How the points are linked:
J263: &>J927, @>J621, §>J451, ^>J538, *>J725, +>J693
J63: &>J615, @>J543, §>J333, ^>J360, *>J81, +>J399
J701: &>J794, @>J749, §>J615, ^>J884, *>J670, +>J37
J197: &>J291, @>J169, §>J242, ^>J898, *>J158, +>J196
J721: &>J411, @>J422, §>J47, ^>J418, *>J868, +>J405
J369: &>J745, @>J84, §>J928, ^>J740, *>J488, +>J22
J333: &>J915, @>J326, §>J84, ^>J369, *>J22, +>J315
J884: &>J882, @>J615, §>J241, ^>J407, *>J561, +>J670
J538: &>J985, @>J451, §>J846, ^>J907, *>J647, +>J725
J196: &>J197, @>J482, §>J927, ^>J158, *>J169, +>J279
J895: &>J716, @>J882, §>J749, ^>J701, *>J37, +>J47
J482: &>J169, @>J693, §>J725, ^>J927, *>J263, +>J933
J740: &>J326, @>J928, §>J673, ^>J354, *>J831, +>J488
J958: &>J846, @>J395, §>J411, ^>J767, *>J956, +>J406
J915: &>J19, @>J22, §>J488, ^>J745, *>J369, +>J333
J683: &>J678, @>J418, §>J716, ^>J405, *>J308, +>J411
J291: &>J633, @>J158, §>J933, ^>J279, *>J898, +>J197
J647: &>J907, @>J958, §>J767, ^>J349, *>J846, +>J451
J488: &>J740, @>J491, §>J841, ^>J831, *>J928, +>J84
J767: &>J233, @>J411, §>J308, ^>J678, *>J683, +>J956
J81: &>J360, @>J315, §>J22, ^>J915, *>J333, +>J543
J406: &>J958, @>J678, §>J721, ^>J956, *>J395, +>J233
J354: &>J84, @>J673, §>J633, ^>J491, *>J410, +>J831
J169: &>J158, @>J263, §>J538, ^>J242, *>J927, +>J482
J933: &>J482, @>J985, §>J621, ^>J263, *>J693, +>J242
J794: &>J47, @>J670, §>J561, ^>J882, *>J884, +>J701
J749: &>J670, @>J399, §>J81, ^>J615, *>J63, +>J407
J841: &>J673, @>J196, §>J158, ^>J291, *>J197, +>J82
J725: &>J538, @>J742, §>J958, ^>J647, *>J451, +>J621
J615: &>J561, @>J81, §>J915, ^>J241, *>J360, +>J63
J19: &>J543, @>J369, §>J740, ^>J315, *>J745, +>J915
J411: &>J683, @>J868, §>J895, ^>J308, *>J418, +>J721
J405: &>J721, @>J716, §>J794, ^>J868, *>J422, +>J308
J543: &>J81, @>J745, §>J326, ^>J333, *>J315, +>J19
J158: &>J898, @>J927, §>J985, ^>J933, *>J242, +>J169
J927: &>J242, @>J725, §>J647, ^>J985, *>J538, +>J263
J693: &>J263, @>J907, §>J742, ^>J725, *>J621, +>J985
J882: &>J37, @>J561, §>J399, ^>J749, *>J407, +>J884
J451: &>J647, @>J406, §>J956, ^>J846, *>J958, +>J742
J279: &>J196, @>J933, §>J263, ^>J169, *>J482, +>J898
J326: &>J22, @>J831, §>J410, ^>J84, *>J354, +>J740
J407: &>J749, @>J241, §>J543, ^>J63, *>J399, +>J561
J621: &>J725, @>J349, §>J406, ^>J451, *>J742, +>J907
J831: &>J354, @>J841, §>J291, ^>J410, *>J673, +>J928
J898: &>J279, @>J242, §>J693, ^>J482, *>J933, +>J158
J47: &>J895, @>J884, §>J407, ^>J37, *>J882, +>J794
J82: &>J841, @>J279, §>J169, ^>J197, *>J196, +>J633
J907: &>J621, @>J846, §>J233, ^>J742, *>J349, +>J647
J22: &>J369, @>J354, §>J491, ^>J488, *>J84, +>J326
J745: &>J315, @>J488, §>J831, ^>J326, *>J740, +>J369
J633: &>J82, @>J898, §>J482, ^>J196, *>J279, +>J291
J985: &>J693, @>J647, §>J349, ^>J621, *>J907, +>J538
J846: &>J349, @>J956, §>J683, ^>J233, *>J767, +>J958
J670: &>J884, @>J63, §>J360, ^>J561, *>J615, +>J749
J37: &>J701, @>J407, §>J63, ^>J670, *>J749, +>J882
J742: &>J451, @>J233, §>J395, ^>J958, *>J406, +>J349
J349: &>J742, @>J767, §>J678, ^>J406, *>J233, +>J846
J399: &>J63, @>J19, §>J315, ^>J81, *>J543, +>J241
J84: &>J488, @>J410, §>J82, ^>J928, *>J491, +>J354
J233: &>J406, @>J683, §>J405, ^>J395, *>J678, +>J767
J422: &>J868, @>J701, §>J884, ^>J47, *>J794, +>J716
J928: &>J831, @>J82, §>J197, ^>J673, *>J841, +>J491
J308: &>J405, @>J895, §>J701, ^>J422, *>J716, +>J418
J410: &>J491, @>J291, §>J279, ^>J82, *>J633, +>J673
J315: &>J333, @>J740, §>J354, ^>J22, *>J326, +>J745
J418: &>J308, @>J47, §>J37, ^>J716, *>J895, +>J868
J956: &>J767, @>J721, §>J418, ^>J683, *>J411, +>J395
J673: &>J410, @>J197, §>J898, ^>J633, *>J291, +>J841
J242: &>J933, @>J538, §>J907, ^>J693, *>J985, +>J927
J360: &>J241, @>J333, §>J369, ^>J19, *>J915, +>J81
J868: &>J418, @>J794, §>J882, ^>J895, *>J47, +>J422
J395: &>J956, @>J405, §>J868, ^>J411, *>J721, +>J678
J561: &>J407, @>J360, §>J19, ^>J399, *>J241, +>J615
J678: &>J395, @>J308, §>J422, ^>J721, *>J405, +>J683
J241: &>J399, @>J915, §>J745, ^>J543, *>J19, +>J360
J716: &>J422, @>J37, §>J670, ^>J794, *>J701, +>J895
J491: &>J928, @>J633, §>J196, ^>J841, *>J82, +>J410

The rows follow the links: the fewer symbols apart two points are, the more alike their rows tend to be.

Each row is also shifted at random along 3 hidden directions that mean nothing.

Each row, then its point:
[67, 25, 6, -9, -3, -1, -2, 0, -24, 12, 10, 11, -7, -7, -2, -8, -27, 5, 3, 3, -4, -4, 7, -18, 3, 7, 11, 20, 8, -3, 2, 3, -11, -23, -6, -9, -4, -19, 9, 10, -8, 14, -6, 2, 0, 14, -10, 6, -9, 5, -8, 10, -14, 11, -11]: J615
[-21, 14, -6, -13, -4, -3, -2, 0, -14, -13, 0, 27, 5, 9, 2, -1, -14, 9, -21, 5, 1, 6, 15, 13, -7, 0, -23, 9, 1, -4, 3, 8, 12, 0, 5, 12, 10, 12, 18, -2, 7, -15, 2, -10, -10, -11, -20, 8, 2, 1, -12, 20, -3, -5, 2]: J19
[-44, 26, 4, -9, 2, -4, -7, -7, -23, 16, 15, 17, -10, 5, 0, -10, -21, 5, -2, 2, 0, 5, 17, -22, -7, 0, 4, 21, 9, -5, 6, -9, -2, -16, 5, 9, -21, -10, 12, 8, -7, 20, -1, -2, -7, 0, -16, 12, 4, 10, -6, 13, -18, 4, -11]: J399
[5, 23, -6, 7, 4, 4, -5, -8, -23, -7, 1, -12, -4, -1, 11, 0, -21, -5, -2, 1, 9, 9, -2, -1, -2, 17, -13, 21, -11, -2, -10, 3, -2, -26, 5, -15, 4, 14, -6, 3, -8, -10, -17, 23, 4, 8, 9, 0, -8, -1, -4, -6, 5, -3, 16]: J794
[58, 6, 6, 19, -1, -1, -7, 3, -9, -10, 10, -23, -16, -9, -5, -3, -11, 0, 17, -10, 9, -4, -21, -7, 10, 6, 15, 8, 0, 4, 5, 19, 4, -11, -10, -13, 14, -17, -21, 0, -4, 0, -1, -5, 2, -2, 18, 6, -13, 2, -2, -23, -9, -4, -12]: J683
[28, -27, -8, -6, 4, 0, 4, 3, 25, 0, 12, 11, -5, -12, 15, -3, 25, -8, -12, 7, 1, -11, 1, -13, 8, -13, -5, -23, 4, -3, 1, 2, 2, 13, -6, 1, -8, 11, 6, -2, -9, -4, 11, -1, 8, -3, -7, 16, -4, 0, 12, 8, -14, -1, 8]: J196
[14, 25, 1, -8, 6, -7, -2, -7, -23, 4, 16, 20, -3, 11, -1, -12, -17, 5, -6, 0, 1, 9, 17, -7, -9, -1, -4, 17, 9, -3, -2, 1, 6, -8, 13, 9, -10, -6, 12, 3, -6, 9, 5, -14, -10, -8, -16, 8, 3, 7, -12, 17, -19, 1, -9]: J241
[72, -31, -2, -2, 1, 6, 1, -2, 29, -4, -3, 3, -3, 3, 2, 9, 29, -9, -2, 8, 7, 1, 1, 0, -2, -5, 6, -25, -7, -2, -2, -2, 7, 15, 3, 2, 1, 2, 4, -6, 1, -2, 2, 3, 11, -4, -5, -2, 3, -6, 13, 5, 4, -8, 9]: J158
[-19, -10, -6, 19, -6, 4, -2, -8, 8, 15, -4, -31, -3, -1, 17, -1, 12, -3, 9, -8, 3, 8, -15, -20, -5, -2, -1, 0, -5, 2, 6, -12, -13, -7, 2, -11, -4, 13, -23, 3, -1, 6, -4, 34, 9, 17, 24, 11, -5, 4, 16, -28, 13, 5, 14]: J846
[-59, -8, 6, -14, -2, 0, -2, -6, 9, 2, 2, 25, -13, 9, -6, -1, 13, 1, -4, 13, 4, 7, 23, -11, -9, -8, 16, -10, -1, -8, 4, -10, 9, 12, 9, 9, -7, -12, 18, 2, 2, 14, 7, -3, 0, -6, -19, -3, 5, 2, 3, 22, -3, -6, -7]: J831
[-16, 11, 8, 18, 1, -2, -3, 7, -10, -7, -25, -27, 5, -10, -17, 2, -14, -2, 17, -11, 1, -14, -27, 21, 13, 3, 5, 9, -23, -1, -16, -22, -2, 2, -8, -4, 0, 0, -15, 8, 6, 8, -14, 17, -19, 7, 21, -38, 11, 4, -6, -20, 37, -8, -3]: J721
[2, -23, -5, -9, 6, -5, 8, 10, 24, -1, -2, 16, 13, -5, 4, 0, 19, -8, -17, 5, -9, -9, 3, 13, 9, -15, -12, -19, 4, -2, -8, 2, 0, 28, -5, 8, -7, 13, 11, -1, -3, -15, 13, -15, -9, -5, -12, 4, 9, 1, 5, 12, -4, 0, 5]: J291
[-64, -21, 4, 4, 1, -1, 4, 2, 18, 7, 17, -10, -8, -1, 2, -12, 21, 0, 7, -10, -2, -1, -10, -16, 0, -20, 15, -16, 16, 12, 10, 10, -1, 21, -1, 3, -4, -12, -12, 5, -3, 5, 20, -19, 0, -5, 10, 15, -4, 5, 8, -15, -22, 6, -14]: J985
[2, -26, -6, -8, 5, -2, 4, 6, 23, 3, 2, 12, 6, -10, 7, 0, 21, -13, -14, 4, 0, -12, 4, 0, 10, -16, -3, -19, -2, -4, -8, -2, 0, 23, -6, 1, -7, 10, 7, 1, -7, -6, 12, 1, -2, 2, -10, 9, 0, 2, 9, 11, -3, 2, 8]: J197
[41, 21, 1, 15, -5, -6, -7, -3, -19, 11, -4, -23, -4, -9, 8, -9, -17, 0, 14, -9, 1, -6, -13, -12, 7, -4, 2, 17, -6, 0, -4, -8, -15, -9, -5, -17, 1, 1, -17, 18, -2, 8, -9, 28, -13, 18, 18, -3, -4, 14, 2, -15, 16, 6, 2]: J418
[27, -21, -4, -10, 6, -5, 7, 7, 20, -5, -9, 13, 17, -6, 2, 0, 18, -16, -10, 6, -5, -8, 4, 18, 12, -16, -3, -14, -5, -11, -17, 0, -8, 27, -5, -10, 5, 10, 12, 8, -3, -14, 2, 9, -13, 11, -10, -12, -4, 3, 8, 16, 15, 5, 8]: J633
[-6, -20, -4, -10, 1, -4, 6, 2, 17, 2, 1, 15, 6, -7, 6, -7, 19, -5, -11, 6, -7, -2, 8, 3, 7, -21, -1, -13, 6, -7, -2, 8, -8, 25, -6, -5, 10, 9, 13, 6, -2, -12, 11, 3, -9, 6, -15, 1, -6, 6, 5, 17, 1, 7, 1]: J82
[-10, -7, -5, 17, -3, 3, 2, -9, 5, 10, 1, -28, 7, 10, 8, 3, 9, 0, 7, -12, -9, 9, -16, -5, -14, 7, -10, -2, 8, 10, 4, -6, -7, -5, 8, 1, -1, 8, -25, -7, 5, -4, 0, 2, 8, 1, 25, 8, 1, -4, 1, -27, -4, 7, 9]: J958
[-15, 24, -3, -10, -3, -3, -10, -10, -20, 1, 13, 22, -15, 6, 12, -15, -15, 5, -14, 5, 11, 13, 23, -16, -8, -4, -3, 15, 0, -7, 6, 4, 4, -9, 8, -8, 2, 4, 15, 15, -6, 2, 1, 15, -7, 1, -18, 13, -8, 9, -1, 20, -9, -7, 2]: J81
[-38, -28, 0, 2, -7, 5, 1, -10, 30, 8, 0, -2, -9, 5, -2, 7, 32, -1, 7, 3, 5, 10, 4, -13, -10, -4, 21, -23, -1, 0, 13, -8, 3, 11, 2, 4, -7, -4, -2, -8, 7, 16, 3, 7, 13, -2, 2, 6, 4, -7, 16, -2, 1, -3, 2]: J482
[6, 25, 6, -3, -4, 0, -6, 2, -21, 16, -2, 5, -6, -14, -3, -3, -26, 1, 11, 7, -1, -9, 5, -13, 9, 12, 14, 22, -4, -8, -2, -13, -15, -26, -9, -16, -4, -12, 7, 7, -6, 21, -16, 20, 2, 18, -3, -13, -3, 3, 1, 10, 12, 8, -3]: J561
[-47, -20, 7, 7, 9, -2, 5, 6, 19, -6, -10, -16, 7, -5, -11, -3, 17, -14, 10, -9, -3, -7, -17, 18, 7, -16, 8, -16, -10, 3, -19, -8, 1, 31, -1, 1, -4, 0, -11, 5, -3, -3, 6, -2, -17, 0, 12, -19, 5, 1, 3, -13, 13, -4, -6]: J538
[8, 16, -4, -10, 0, -5, -4, -4, -18, -13, -2, 22, 3, 14, 2, -5, -12, 6, -17, 10, 4, 10, 19, 14, -9, 1, -17, 9, -2, -4, 2, 10, 12, -2, 8, 7, 7, 7, 17, 1, 4, -13, 0, -8, -13, -10, -19, 3, 1, 2, -15, 21, -6, -8, -1]: J543
[20, -16, -5, 16, -4, -3, -3, 3, 18, -1, 5, -22, -9, -8, 11, -6, 14, -5, 4, -15, 10, -8, -18, -13, 9, -16, -1, -12, -6, 5, 4, -5, 4, 19, -10, -2, -1, 6, -16, 10, 1, 0, 8, 8, -5, -2, 16, 9, 1, 6, 10, -23, -2, -5, 6]: J647
[-24, 18, 2, 13, -4, -7, 2, 4, -16, 6, -17, -22, 11, -2, -8, -5, -21, 6, 11, -14, -7, -8, -21, 12, 6, 2, -3, 12, -14, 5, -5, -20, -2, 2, -4, 3, -9, 4, -15, 11, 8, 10, -8, 3, -20, 5, 18, -22, 12, 5, -9, -20, 27, -2, -6]: J308
[-38, 10, 4, 21, -6, 0, -9, 6, -7, 0, -6, -26, -14, -13, -2, -3, -13, 0, 19, -9, 12, -13, -21, -11, 12, 4, 12, 10, -10, -1, -5, -11, 2, -11, -10, -16, -1, -8, -17, 9, -4, 13, -9, 15, -6, 8, 20, -14, -5, 5, 2, -21, 15, -8, -6]: J411
[20, 24, 6, -11, -1, -2, 0, 0, -20, 15, 14, 16, -3, 4, -8, -7, -22, 8, 3, 1, -6, 3, 11, -11, -3, 4, 4, 17, 17, -1, 4, -1, -3, -15, 4, 10, -15, -16, 8, 4, -3, 15, -1, -18, -4, -2, -11, 6, 4, 5, -12, 14, -20, 8, -12]: J63
[-44, -26, 7, 2, -4, 2, 4, -4, 24, 8, 10, -5, -10, 4, 1, -3, 29, 2, 10, -3, -3, 10, 1, -18, -9, -15, 24, -18, 15, 8, 16, 10, -5, 15, 3, -1, 6, -15, -8, -3, 0, 8, 15, -7, 10, 1, 5, 12, -7, 0, 14, -7, -13, 6, -10]: J927
[22, 22, -1, 2, 5, 5, -3, -1, -22, -14, 6, -6, 2, 6, 5, 5, -23, 9, -6, -2, 2, 8, -6, 9, -8, 18, -21, 18, 0, 5, 1, 17, 6, -23, 7, 3, 8, 5, -7, -11, 0, -17, -5, -9, 7, -12, 3, 14, -6, -8, -15, -9, -11, -4, 5]: J701

Start here and follow the symbols in turn, left to right. Where do you end up?
Answers are names.
[-8, 22, 4, -1, -2, 4, 1, 7, -22, -5, -9, 2, 2, -5, -11, 8, -25, 13, 3, 4, -3, -6, -4, 11, 7, 24, -5, 17, -3, 2, 2, 0, 3, -27, -9, 4, 6, -3, 2, -9, 7, 0, -16, -7, 6, -5, -3, -9, 4, -9, -13, 4, 9, -4, 0]
@ + -> J399
[-44, -17, -1, 13, 2, -4, -3, 6, 18, 1, 5, -17, -7, -11, 2, -7, 17, -8, 11, -10, 3, -11, -15, -9, 11, -21, 14, -13, -1, 3, -2, 1, 1, 25, -8, -6, -6, -4, -12, 10, -6, 4, 13, 4, -8, 1, 12, -2, -2, 9, 11, -16, -6, -3, -3]
@ § @ -> J405
[57, 23, 6, -5, 0, 1, -1, 6, -22, 0, -13, 6, 8, -8, -13, 4, -29, 4, 7, 9, -8, -8, -1, 14, 9, 20, 3, 17, -4, -3, -5, -1, -8, -19, -11, -4, 7, -9, 7, -1, 3, 4, -15, 0, 0, 6, -4, -20, -2, -7, -12, 6, 14, 3, -6]
@ & -> J399
[-4, -12, -7, 18, -2, -3, -1, -1, 11, 5, -10, -26, 4, -5, 8, -3, 10, -2, 3, -10, 1, -1, -18, 0, 3, -5, -9, -8, -10, 4, 1, -20, -2, 13, -3, -1, -4, 15, -19, 6, 3, 0, 0, 16, -3, 4, 23, -1, 4, 3, 8, -24, 17, -5, 12]
§ + § -> J422
[-25, 19, 6, 13, -1, -4, 0, 8, -15, 5, -13, -20, 5, -4, -8, -5, -18, 7, 14, -14, -1, -10, -18, 7, 12, -1, 1, 12, -10, 6, 0, -14, 2, -2, -9, 7, -6, -5, -19, 5, 7, 12, -4, -2, -15, 2, 18, -16, 13, 4, -8, -20, 17, -5, -6]
& & -> J411
[-12, 24, -5, 12, -2, -6, -5, -6, -22, 20, -7, -23, 3, -9, 10, -10, -19, 1, 7, -8, 2, 1, -11, -15, 1, -2, -1, 21, -7, -3, -2, -22, -16, -12, -3, -16, -5, 8, -14, 20, -9, 14, -12, 35, -13, 22, 15, -4, -2, 12, 3, -20, 18, 4, 7]
@ § § -> J19
[-37, 22, -4, 5, 5, 5, -7, 0, -21, -13, -13, -8, 2, 1, -1, 11, -24, 2, -4, 3, 6, 0, -4, 14, 2, 22, -14, 19, -16, 0, -9, -7, 7, -25, 4, -3, 4, 11, -4, -5, 2, -6, -20, 8, 1, 2, 3, -14, 3, -9, -12, 0, 20, -10, 9]
+ * + -> J561
[46, -12, -6, 14, -3, 1, 5, 1, 11, 0, -3, -23, 14, 9, 3, 5, 9, 6, -1, -18, -8, 4, -19, 7, -11, 0, -15, -9, 7, 15, 7, 0, 5, 11, 7, 14, 0, 12, -24, -6, 13, -10, 4, -10, 0, -8, 21, 7, 7, -7, -4, -27, -1, 1, 7]
& ^ & -> J846
[19, -28, 4, -1, -5, 3, 9, -5, 27, 0, 3, -3, -3, 12, -11, -1, 29, 4, 7, -2, -5, 13, 2, -2, -11, -9, 20, -21, 11, 4, 12, 13, -1, 17, 7, 3, 10, -12, -7, -9, 5, 1, 13, -15, 11, -4, 6, 5, -4, -3, 10, -9, -11, 5, -9]
@ ^ -> J907
[-43, 22, 2, -11, 5, -4, -3, -5, -21, -4, -1, 21, 3, 14, -4, -6, -18, 5, -7, 3, 4, 10, 18, 3, -10, -2, -12, 11, -5, -6, -8, -10, 8, -3, 13, 12, -12, 1, 16, 3, -1, 5, 0, -5, -17, -9, -16, -4, 10, 4, -14, 18, -3, -7, -4]
+ + ^ + -> J315
[-22, 25, 0, 2, -3, 4, -5, 2, -23, -8, 9, 2, -8, 2, 2, 2, -24, 17, -4, 0, 6, 0, -1, -7, 0, 22, -14, 16, 5, 6, 15, 12, 9, -30, -5, 6, 9, -3, -3, -10, 3, -3, -7, -16, 18, -12, -2, 19, -5, -4, -13, -5, -17, -2, 1]
+ § -> J241
[-16, 24, -9, 15, -2, -1, -18, -15, -21, 9, 2, -18, -15, -9, 26, -4, -21, -10, 4, 3, 18, 7, 4, -28, -1, 9, -4, 26, -14, -11, -11, -5, -16, -34, 5, -40, 1, 12, -8, 17, -19, 0, -21, 63, 6, 31, 8, 7, -20, 9, 13, -8, 12, 2, 22]
& @ + -> J884
[16, -18, 0, 12, 7, -2, 3, 7, 17, -14, -10, -17, 8, -4, -8, -6, 14, -15, 7, -13, -1, -10, -21, 24, 11, -17, -3, -13, -10, 5, -19, -6, 10, 32, -2, 7, -2, 6, -12, 3, -3, -6, 5, -6, -17, -4, 17, -21, 5, 3, 1, -19, 13, -6, 1]
& & * -> J647
[-2, 25, 4, -1, -2, 3, -5, 4, -23, -1, -21, 0, 5, -11, -10, 10, -27, 2, 11, 12, -2, -12, -2, 10, 14, 22, 3, 21, -16, -10, -10, -11, -9, -25, -10, -14, 4, -2, 5, 2, 5, 4, -23, 15, -1, 12, -4, -29, 1, -5, -9, 8, 31, -1, 2]
^ ^ + -> J360
[13, 24, -6, 9, 6, -3, -1, -6, -23, 8, -7, -17, 10, 5, 8, -2, -20, -4, 3, -6, -5, 6, -5, 2, -7, 7, -16, 18, -8, -3, -17, -11, -10, -16, 11, -9, -8, 16, -8, 10, -7, -5, -12, 26, -12, 12, 14, -7, 1, 3, -6, -11, 13, 4, 9]
^ + * -> J670
[30, 23, -2, 5, 7, -7, 4, -1, -22, 4, -4, -17, 20, 10, 1, -2, -20, 5, -2, -13, -13, 5, -11, 14, -8, 5, -21, 19, 2, 8, -7, -6, -3, -5, 7, 8, -8, 12, -13, 1, 0, -6, -2, -3, -14, -2, 16, -4, 8, 3, -16, -15, 3, 4, -1]
* + -> J701
